Here is a tiny trained network, its code and every weight. The questions are about switching its units off for an input and a class, where a switched-off unit gives its printed mean instead of its output.

import numpy as np


def w(rows, s, z=0):
    codes = np.array(rows[::2]) - 128.0
    scale = np.full(codes.shape[1], s)
    scale[-1] = z or s
    return codes * scale


def f(y):
    return np.maximum(y, 0)


def log_softmax(a):
    a = a - a.max(-1, keepdims=True)
    return a - np.log(np.exp(a).sum(-1, keepdims=True))


def net(x, mask):
    res = np.array(x, float).reshape(1, 8) / 4 @ E
    y = f(res @ A[0][:, :-1].T + A[0][:, -1])
    res = res + np.where(mask, y, B[0][:, -1]) @ B[0][:, :-1]
    return log_softmax(res[-1] @ U[:, :-1].T + U[:, -1])


A, B = {}, {}
E = w([
[117,125,125,133,134,142,134],'x0',
[97,140,250,181,183,86,117],'x1',
[128,127,131,130,126,131,128],'x2',
[137,166,180,40,172,184,116],'x3',
[175,57,190,119,145,133,192],'x4',
[116,124,126,134,133,144,134],'x5',
[185,104,108,162,180,166,37],'x6',
[133,130,122,122,133,116,128],'x7',
],0.017)
A[0] = w([
[75,180,136,67,48,109,195,86],'neuron 0',
[30,213,139,166,173,75,53,72],'neuron 1',
[141,138,119,165,114,136,135,2],'neuron 2',
[119,79,70,237,101,100,140,131],'neuron 3',
[118,52,89,179,67,61,110,91],'neuron 4',
[128,156,162,32,126,171,105,106],'neuron 5',
[140,149,145,66,145,213,110,95],'neuron 6',
[201,11,126,85,127,148,176,99],'neuron 7',
[147,78,31,68,82,189,130,30],'neuron 8',
[73,245,52,131,96,146,33,95],'neuron 9',
[200,83,86,136,158,180,26,65],'neuron 10',
[144,23,184,135,187,114,153,122],'neuron 11',
[123,92,88,153,86,117,124,95],'neuron 12',
[176,95,123,167,191,155,37,71],'neuron 13',
[145,158,142,62,163,156,119,91],'neuron 14',
[136,170,167,88,147,129,104,123],'neuron 15',
[126,149,126,22,140,169,104,106],'neuron 16',
[166,116,29,49,30,176,104,30],'neuron 17',
[136,100,133,161,118,88,129,100],'neuron 18',
],0.012,0.0054)
B[0] = w([
[11,131,41,184,124,21,198,225],'neuron 0',
[191,89,232,83,43,130,102,218],'neuron 1',
[138,136,113,120,148,123,125,134],'neuron 2',
[178,185,120,192,198,154,74,212],'neuron 3',
[143,137,58,132,234,148,87,199],'neuron 4',
[149,158,79,230,200,131,112,201],'neuron 5',
[135,150,103,190,149,159,36,193],'neuron 6',
[200,204,56,33,42,194,139,201],'neuron 7',
[111,42,232,108,120,107,108,221],'neuron 8',
[208,184,66,49,38,211,148,253],'neuron 9',
[24,153,67,198,101,20,219,213],'neuron 10',
[183,148,171,71,26,176,155,199],'neuron 11',
[141,130,126,159,192,171,132,169],'neuron 12',
[30,99,122,137,102,52,230,195],'neuron 13',
[145,135,94,156,176,117,88,181],'neuron 14',
[103,109,126,157,168,194,79,173],'neuron 15',
[139,153,126,156,179,157,107,203],'neuron 16',
[148,24,254,77,135,113,103,243],'neuron 17',
[159,103,123,116,194,143,87,158],'neuron 18',
],0.0083,0.022)
U = w([
[174,151,101,102,77,161,152,219],'0',
[144,140,110,179,251,140,106,32],'1',
[50,119,100,161,132,64,195,2],'2',
[143,66,223,131,147,116,129,252],'3',
],0.016,0.0027)

Each question gives the input, the list of numbers given to net, and the class t.
The units are the neurons (one row each of A and B). Each row of codes is followed by its name. A weight is (code - 128) times the scale printed after its matrix; where a second scale follows, it is the last column's (A, B and U).
mask holds one flag per neuron, in row order. A switched-off neuron (its flag False) gives its mean, the last column of its row in B, instead of its output. The means were averaged over made-up inputs and are rounded, as every weight is.
A unit's drop is (log p(t) with every unit on - log p(t) with that unit switched off) / (log p(t) with every unit on - log p(t) with every unit switched off).
The circuit of an input: a set's keep is (log p(t) with only the set's units on - log p(t) with every unit switched off) / (log p(t) with every unit on - log p(t) with every unit switched off). Starting from the 12 units with the biggest drops (on a tie, the unit counted first), units are removed one at a time, each time the one whose removal leaves the highest keep (on an exact tie, the one counted first), for as long as the keep stays at least 0.8.
units of the circuit, in order: the units of the circuit, biggest drop first
most important unit: the unit with the biggest drop
k most important neurons: the k neurons with the biggest drops, biggest first
drop of u: that unit's drop, to one decimal
input [6,-7,3,-4,-1,-1,-4,6], class 3: most important unit -> neuron 17
input [-7,-8,-8,-7,-5,-8,3,0], class 3: 2 most important neurons -> [neuron 17; neuron 8]
input [1,0,-8,-6,-7,8,3,8], class 0: 2 most important neurons -> [neuron 9; neuron 1]
input [8,-7,7,6,5,3,-6,-3], class 3: 3 most important neurons -> [neuron 17; neuron 8; neuron 9]
input [-2,6,8,0,3,0,-7,-1], class 2: 2 most important neurons -> [neuron 0; neuron 17]
input [1,4,-6,3,7,4,-8,6], class 2: 3 most important neurons -> [neuron 0; neuron 9; neuron 1]
input [-6,-2,0,3,5,-2,-7,-7], class 2: 2 most important neurons -> [neuron 0; neuron 9]
input [1,-8,-8,-5,-7,-3,-4,6], class 3: 2 most important neurons -> [neuron 17; neuron 8]
input [1,-2,7,3,2,2,4,-6], class 2: 2 most important neurons -> [neuron 10; neuron 9]
input [0,4,-4,-7,6,-4,8,-1], class 2: 4 most important neurons -> [neuron 13; neuron 10; neuron 9; neuron 11]
input [-2,-7,-5,1,4,-8,7,4], class 2: 2 most important neurons -> [neuron 10; neuron 13]
input [-4,8,-6,3,-7,8,3,7], class 3: 3 most important neurons -> [neuron 1; neuron 7; neuron 11]
input [-6,4,1,-6,6,-3,0,4], class 0: 2 most important neurons -> [neuron 11; neuron 7]
input [-1,2,6,3,-8,8,4,7], class 0: units of the circuit, in order -> [neuron 9]
input [6,5,8,-3,-5,-6,4,5], class 0: 4 most important neurons -> [neuron 17; neuron 8; neuron 1; neuron 9]
input [8,0,8,-1,-5,6,6,-1], class 2: drop of neuron 7 -> 0.2
input [-8,7,6,-4,-6,-8,-6,1], class 3: drop of neuron 7 -> 0.8
input [8,7,2,-3,0,-5,7,-4], class 2: drop of neuron 13 -> 0.9
